Here is a tiny trained network, its code and every weight. The questions are about switching its units off for an input and a class, where a switched-off unit gives its printed mean instead of its output.

import numpy as np


def w(rows, s, z=0):
    codes = np.array(rows[::2]) - 128.0
    scale = np.full(codes.shape[1], s)
    scale[-1] = z or s
    return codes * scale


def f(y):
    return y / 2 * (1 + np.tanh(0.7978845608 * (y + 0.044715 * y**3)))


def log_softmax(a):
    a = a - a.max(-1, keepdims=True)
    return a - np.log(np.exp(a).sum(-1, keepdims=True))


def net(x, mask):
    res = np.array(x, float).reshape(1, 7) / 4 @ E
    y = f(res @ A[0][:, :-1].T + A[0][:, -1])
    res = res + np.where(mask, y, B[0][:, -1]) @ B[0][:, :-1]
    return log_softmax(res[-1] @ U[:, :-1].T + U[:, -1])


A, B = {}, {}
E = w([
[128,130,128],'x0',
[128,127,126],'x1',
[222,184,17],'x2',
[129,128,128],'x3',
[228,246,238],'x4',
[233,1,158],'x5',
[130,131,128],'x6',
],0.0084)
A[0] = w([
[24,181,87,163],'N0',
[64,140,4,117],'N1',
[124,141,139,43],'N2',
[123,236,149,52],'N3',
[127,178,94,172],'N4',
[119,227,169,98],'N5',
[218,112,173,96],'N6',
[160,222,139,78],'N7',
[157,87,36,89],'N8',
[30,183,177,155],'N9',
[198,152,227,131],'N10',
[188,54,194,172],'N11',
[38,91,103,142],'N12',
[112,77,126,119],'N13',
[171,236,61,149],'N14',
[191,115,48,137],'N15',
[115,128,150,1],'N16',
[192,134,73,128],'N17',
[210,120,168,101],'N18',
[123,196,52,121],'N19',
[218,174,119,21],'N20',
[104,161,243,156],'N21',
[217,85,67,82],'N22',
[193,137,51,139],'N23',
[236,105,207,83],'N24',
],0.012,0.0057)
B[0] = w([
[43,138,70,214],'N0',
[69,162,79,223],'N1',
[141,172,130,117],'N2',
[171,139,187,180],'N3',
[143,141,95,164],'N4',
[205,153,187,188],'N5',
[49,174,60,204],'N6',
[197,45,183,186],'N7',
[159,207,178,191],'N8',
[74,179,206,202],'N9',
[97,176,96,237],'N10',
[100,44,120,246],'N11',
[73,60,126,215],'N12',
[212,61,169,170],'N13',
[224,38,96,214],'N14',
[190,221,141,195],'N15',
[137,177,112,117],'N16',
[139,225,98,179],'N17',
[55,129,111,195],'N18',
[175,84,63,178],'N19',
[162,110,53,177],'N20',
[59,193,189,219],'N21',
[124,229,217,196],'N22',
[150,255,106,193],'N23',
[37,71,56,234],'N24',
],0.0089,0.011)
U = w([
[47,114,114,125],'0',
[125,210,152,248],'1',
[120,162,9,57],'2',
[213,112,111,3],'3',
[132,16,114,188],'4',
],0.015,0.0048)

Each question gives the input, the list of numbers given to net, and the class t.
The units are the neurons (one row each of A and B). Each row of codes is followed by its name. A weight is (code - 128) times the scale printed after its matrix; where a second scale follows, it is the last column's (A, B and U).
mask holds one flag per neuron, in row order. A switched-off neuron (its flag False) gives its mean, the last column of its row in B, instead of its output. The means were averaged over made-up inputs and are rounded, as every weight is.
A unit's drop is (log p(t) with every unit on - log p(t) with that unit switched off) / (log p(t) with every unit on - log p(t) with every unit switched off).
The circuit of an input: a set's keep is (log p(t) with only the set's units on - log p(t) with every unit switched off) / (log p(t) with every unit on - log p(t) with every unit switched off). Starting from the 12 units with the biggest drops (on a tie, the unit counted first), units are removed one at a time, each time the one whose removal leaves the highest keep (on an exact tie, the one counted first), for as long as the keep stays at least 0.8.
circuit, biggest first: the units of the circuit, biggest drop first
k most important neurons: the k neurons with the biggest drops, biggest first
drop of u: that unit's drop, to one decimal
input [1,-5,2,3,7,-6,-7], class 3: circuit, biggest first	[N14; N7]
input [-5,-7,0,8,-4,5,3], class 4: most important neuron	[N21]
input [-2,-8,1,-3,-3,6,-2], class 1: circuit, biggest first	[N22; N8]
input [-6,-1,1,6,8,1,6], class 2: 2 most important neurons	[N24; N10]
input [-5,-6,4,3,7,0,0], class 3: 4 most important neurons	[N7; N14; N5; N3]
input [8,-5,-2,3,-8,2,-6], class 4: 2 most important neurons	[N13; N21]
input [0,6,8,-2,7,-1,0], class 3: 2 most important neurons	[N7; N14]
input [5,7,1,4,4,-6,-5], class 3: 2 most important neurons	[N14; N7]
input [-7,3,-8,0,-4,4,2], class 4: drop of N18	0.0
input [8,7,3,-4,5,-8,-7], class 3: drop of N14	0.2
input [-2,-7,-5,4,5,1,-1], class 0: drop of N21	-0.1
